Look-ups in named tables: a row name and a column name give one cell, copied from the table.

zap:
         tigo  piz
votal     169  147
nug       119  212
bapi      127  167
savusa     89  204
mip        38   71
dedotev   102  109
des        73  115
loru      113  223
gopu      147  182
situz      42   58
fedob     179  118
foz        74  103
bamezut   153  106

What is the piz of loru in zap? 223
What is the tigo of situz in zap? 42
What is the piz of gopu in zap? 182
What is the piz of votal in zap? 147
What is the piz of mip in zap? 71
What is the tigo of votal in zap? 169
What is the tigo of foz in zap? 74
What is the tigo of fedob in zap? 179
What is the tigo of mip in zap? 38
What is the piz of bapi in zap? 167
What is the piz of dedotev in zap? 109
What is the tigo of loru in zap? 113
What is the tigo of bapi in zap? 127
What is the piz of savusa in zap? 204
What is the tigo of bamezut in zap? 153
What is the piz of foz in zap? 103
What is the piz of bamezut in zap? 106
What is the piz of des in zap? 115

Table segi
|  | nev | bupak | momebi | fam |
|---|---|---|---|---|
| lodiz | 147 | 131 | 98 | 191 |
| tozudi | 158 | 156 | 113 | 122 |
| sidufin | 183 | 172 | 161 | 179 |
| zuf | 115 | 152 | 67 | 192 |
| fom | 175 | 157 | 56 | 155 |
| satu | 155 | 136 | 112 | 111 |
| funirap | 141 | 175 | 166 | 197 |
| zud | 154 | 162 | 106 | 126 |
| zular | 188 | 145 | 135 | 198 |
| fuz | 114 | 125 | 166 | 190 |
| dalamud | 116 | 151 | 108 | 220 |
| zeli | 137 | 142 | 183 | 172 |
| kir | 129 | 119 | 158 | 181 |
| nebaza | 118 | 163 | 120 | 206 |

bupak of nebaza is 163
nev of tozudi is 158
nev of dalamud is 116
bupak of sidufin is 172
momebi of lodiz is 98
nev of zeli is 137
momebi of fom is 56
nev of sidufin is 183
momebi of dalamud is 108
momebi of fuz is 166
fam of sidufin is 179
momebi of sidufin is 161

dapubi =
         mir  sel  zol  ver  senikuz  gumud  veno  vene  kiza
bagi     226  182  205   87      102     72   170    80   115
zaf      227  199  187   99      119     77   164    93   120
gefol    218  181  196   88      113     75   154    89   122
tetuve   221  163  222   83      130     75   108   109   121
fop      218  183  176  110      104    102   191    89   129
sogibob  204  189  168   82       99    106   170    72   127
bunuf    195  155  213   41       66     52   100   143   131
guzerul  205  180  191   87      117     63   141    89   120
ter      225  191  187   91      114     79   166    88   119
zur      232  191  181  106      122    108   193   103   130
mudo     176  152  116   58      158    107   187   148   138

bagi, gumud: 72
fop, mir: 218
gefol, vene: 89
sogibob, vene: 72
bunuf, veno: 100
tetuve, kiza: 121
bunuf, senikuz: 66
bunuf, sel: 155
ter, mir: 225
gefol, senikuz: 113

duzeviv =
fields: tep, vunone
rilose: [3.5, 1.1]
punal: [3.0, 4.4]
refesa: [3.3, 5.3]
gav: [4.8, 1.2]
bino: [6.8, 0.3]
malol: [1.5, 2.0]
bis: [8.5, 3.0]

tep of refesa: 3.3
vunone of punal: 4.4
tep of rilose: 3.5
vunone of malol: 2.0
vunone of gav: 1.2
vunone of rilose: 1.1
tep of gav: 4.8
tep of punal: 3.0
tep of malol: 1.5
tep of bis: 8.5
vunone of refesa: 5.3

budari =
|  | pagudu | verin | tuk | venadef | vik | sasi | dafu | rosobo | bil | mal |
|---|---|---|---|---|---|---|---|---|---|---|
| razab | -38351 | 30808 | -12936 | 22621 | -10701 | 23244 | 7845 | 12232 | 17057 | 29803 |
| zezo | -47048 | 16455 | 11469 | -34491 | 32077 | -46991 | 55652 | 14351 | 280 | -52026 |
| zon | -36169 | -13754 | -10444 | -29738 | 7053 | -55025 | 37680 | -63055 | -12595 | -7091 |
| nir | 4375 | -13024 | 8782 | 32044 | 61980 | -17293 | 8394 | 7354 | -5717 | -709 |
| sofan | -2196 | -38570 | 20033 | -25062 | -3123 | -71469 | 8341 | -46497 | -55331 | -51645 |
| kigil | -13371 | 33233 | -28339 | -14587 | 4715 | -5761 | -24679 | 3390 | -38920 | -3194 |

kigil, verin -> 33233
kigil, mal -> -3194
zon, venadef -> -29738
kigil, bil -> -38920
zezo, venadef -> -34491
zezo, tuk -> 11469
nir, dafu -> 8394
razab, mal -> 29803
zezo, rosobo -> 14351
zon, tuk -> -10444
kigil, venadef -> -14587
sofan, bil -> -55331
kigil, vik -> 4715
zezo, mal -> -52026
zezo, vik -> 32077
nir, pagudu -> 4375
kigil, tuk -> -28339
sofan, verin -> -38570
nir, bil -> -5717
zon, dafu -> 37680

